Below is a small trained network, with its code and all its weights. Each question gives an input and a class and asks what happens when units are switched off, that is, made to give their printed mean instead of their output.

import numpy as np


def w(rows, s, z=0):
    codes = np.array(rows[::2]) - 128.0
    scale = np.full(codes.shape[1], s)
    scale[-1] = z or s
    return codes * scale


def f(y):
    return y / 2 * (1 + np.tanh(0.7978845608 * (y + 0.044715 * y**3)))


def log_softmax(a):
    a = a - a.max(-1, keepdims=True)
    return a - np.log(np.exp(a).sum(-1, keepdims=True))


def net(x, mask):
    res = np.array(x, float).reshape(1, 8) / 4 @ E
    y = f(res @ A[0][:, :-1].T + A[0][:, -1])
    res = res + np.where(mask, y, B[0][:, -1]) @ B[0][:, :-1]
    return log_softmax(res[-1] @ U[:, :-1].T + U[:, -1])


A, B = {}, {}
E = w([
[128,129,129],'x0',
[220,193,44],'x1',
[129,130,130],'x2',
[132,132,122],'x3',
[2,251,135],'x4',
[129,128,120],'x5',
[175,236,251],'x6',
[124,128,131],'x7',
],0.0062)
A[0] = w([
[179,110,156,147],'N0',
[54,171,88,84],'N1',
[166,152,211,71],'N2',
[78,174,117,64],'N3',
[46,83,98,78],'N4',
[198,211,12,159],'N5',
[166,150,90,56],'N6',
[115,222,179,175],'N7',
[85,179,141,91],'N8',
[96,102,165,168],'N9',
[182,94,145,121],'N10',
[166,92,102,148],'N11',
[158,178,249,137],'N12',
[204,101,166,253],'N13',
[97,94,77,115],'N14',
[130,42,198,54],'N15',
[199,48,148,91],'N16',
[159,150,120,198],'N17',
],0.012,0.0057)
B[0] = w([
[128,125,81,168],'N0',
[219,145,104,178],'N1',
[163,57,141,172],'N2',
[198,163,123,155],'N3',
[162,94,143,165],'N4',
[96,116,193,254],'N5',
[179,143,194,134],'N6',
[121,90,93,244],'N7',
[191,141,93,166],'N8',
[81,255,148,157],'N9',
[141,141,94,167],'N10',
[116,161,148,176],'N11',
[130,74,118,236],'N12',
[86,138,92,241],'N13',
[158,76,194,164],'N14',
[172,165,147,157],'N15',
[148,212,121,199],'N16',
[61,110,161,179],'N17',
],0.0091,0.0078)
U = w([
[102,109,84,228],'0',
[117,144,223,174],'1',
[96,88,29,186],'2',
[219,170,30,2],'3',
[176,9,134,33],'4',
[55,131,79,134],'5',
[79,134,113,109],'6',
[99,119,115,91],'7',
],0.013,0.0066)

Each question gives the input, the list of numbers given to net, and the class t.
The units are the neurons (one row each of A and B). Each row of codes is followed by its name. A weight is (code - 128) times the scale printed after its matrix; where a second scale follows, it is the last column's (A, B and U).
mask holds one flag per neuron, in row order. A switched-off neuron (its flag False) gives its mean, the last column of its row in B, instead of its output. The means were averaged over made-up inputs and are rounded, as every weight is.
A unit's drop is (log p(t) with every unit on - log p(t) with that unit switched off) / (log p(t) with every unit on - log p(t) with every unit switched off).
The circuit of an input: a set's keep is (log p(t) with only the set's units on - log p(t) with every unit switched off) / (log p(t) with every unit on - log p(t) with every unit switched off). Starting from the 12 units with the biggest drops (on a tie, the unit counted first), units are removed one at a time, each time the one whose removal leaves the highest keep (on an exact tie, the one counted first), for as long as the keep stays at least 0.8.
circuit, biggest first: the units of the circuit, biggest drop first
unit that matters most: the unit with the biggest drop
top k neurons: the k neurons with the biggest drops, biggest first
drop when u is switched off: that unit's drop, to one decimal
input [-3,7,0,-1,-5,5,1,7], class 1: unit that matters most : N5
input [-8,7,-6,-4,-6,6,8,-3], class 2: top 2 neurons : N13; N0
input [6,-3,1,-5,8,3,5,-4], class 3: circuit, biggest first : N8; N1; N5
input [2,1,-7,4,1,4,-7,-6], class 4: circuit, biggest first : N14; N13
input [0,-3,7,7,-7,5,6,3], class 3: circuit, biggest first : N16; N5
input [-7,-1,-4,3,5,-6,2,4], class 2: circuit, biggest first : N7; N5
input [-7,-3,0,-4,-2,-6,3,2], class 2: circuit, biggest first : N5; N14
input [4,-4,-1,-4,4,-1,6,6], class 4: top 3 neurons : N12; N2; N7
input [7,-6,4,-7,0,-3,-8,-8], class 4: top 3 neurons : N4; N14; N13
input [-5,8,2,3,-8,8,-1,8], class 0: top 2 neurons : N5; N13
input [8,-5,-7,-2,8,-1,8,-6], class 2: circuit, biggest first : N7; N12
input [-5,-5,-6,7,8,0,2,4], class 3: circuit, biggest first : N1; N8; N3
input [-5,8,0,3,-6,-5,-1,0], class 1: top 2 neurons : N5; N6
input [8,-8,5,4,-8,-3,-1,-8], class 1: unit that matters most : N15
input [5,-5,-5,2,-2,5,7,4], class 4: top 3 neurons : N2; N12; N16
input [-3,-6,4,4,6,8,6,8], class 0: circuit, biggest first : N7; N12
input [-2,7,-3,6,7,0,-3,7], class 1: top 2 neurons : N5; N13
input [7,8,-2,-7,-6,-5,5,-6], class 1: top 4 neurons : N5; N6; N17; N7
input [5,-5,-5,-1,-5,6,8,-3], class 4: top 3 neurons : N2; N12; N11
input [6,7,4,3,6,1,-1,-6], class 1: top 2 neurons : N5; N13
input [4,-4,0,0,6,-7,5,7], class 0: top neuron : N7
input [-3,8,5,2,-7,5,7,-1], class 1: top 3 neurons : N5; N6; N17
input [-3,-1,1,6,-7,1,-7,5], class 3: top 2 neurons : N16; N5
input [-8,-6,5,1,4,7,4,2], class 2: top 3 neurons : N7; N5; N12
input [1,2,-3,1,-3,0,7,-3], class 4: top 3 neurons : N2; N12; N9
input [1,-4,-3,2,8,-2,-7,5], class 3: drop when N1 is switched off : 0.4
input [-2,-1,3,2,-2,-3,8,3], class 4: drop when N2 is switched off : 0.4
input [0,-4,6,5,7,-1,5,2], class 3: unit that matters most : N8
input [0,-2,-3,4,-6,1,-1,-7], class 5: drop when N17 is switched off : -0.1
input [5,-7,7,-2,6,-7,8,8], class 4: drop when N2 is switched off : 0.3
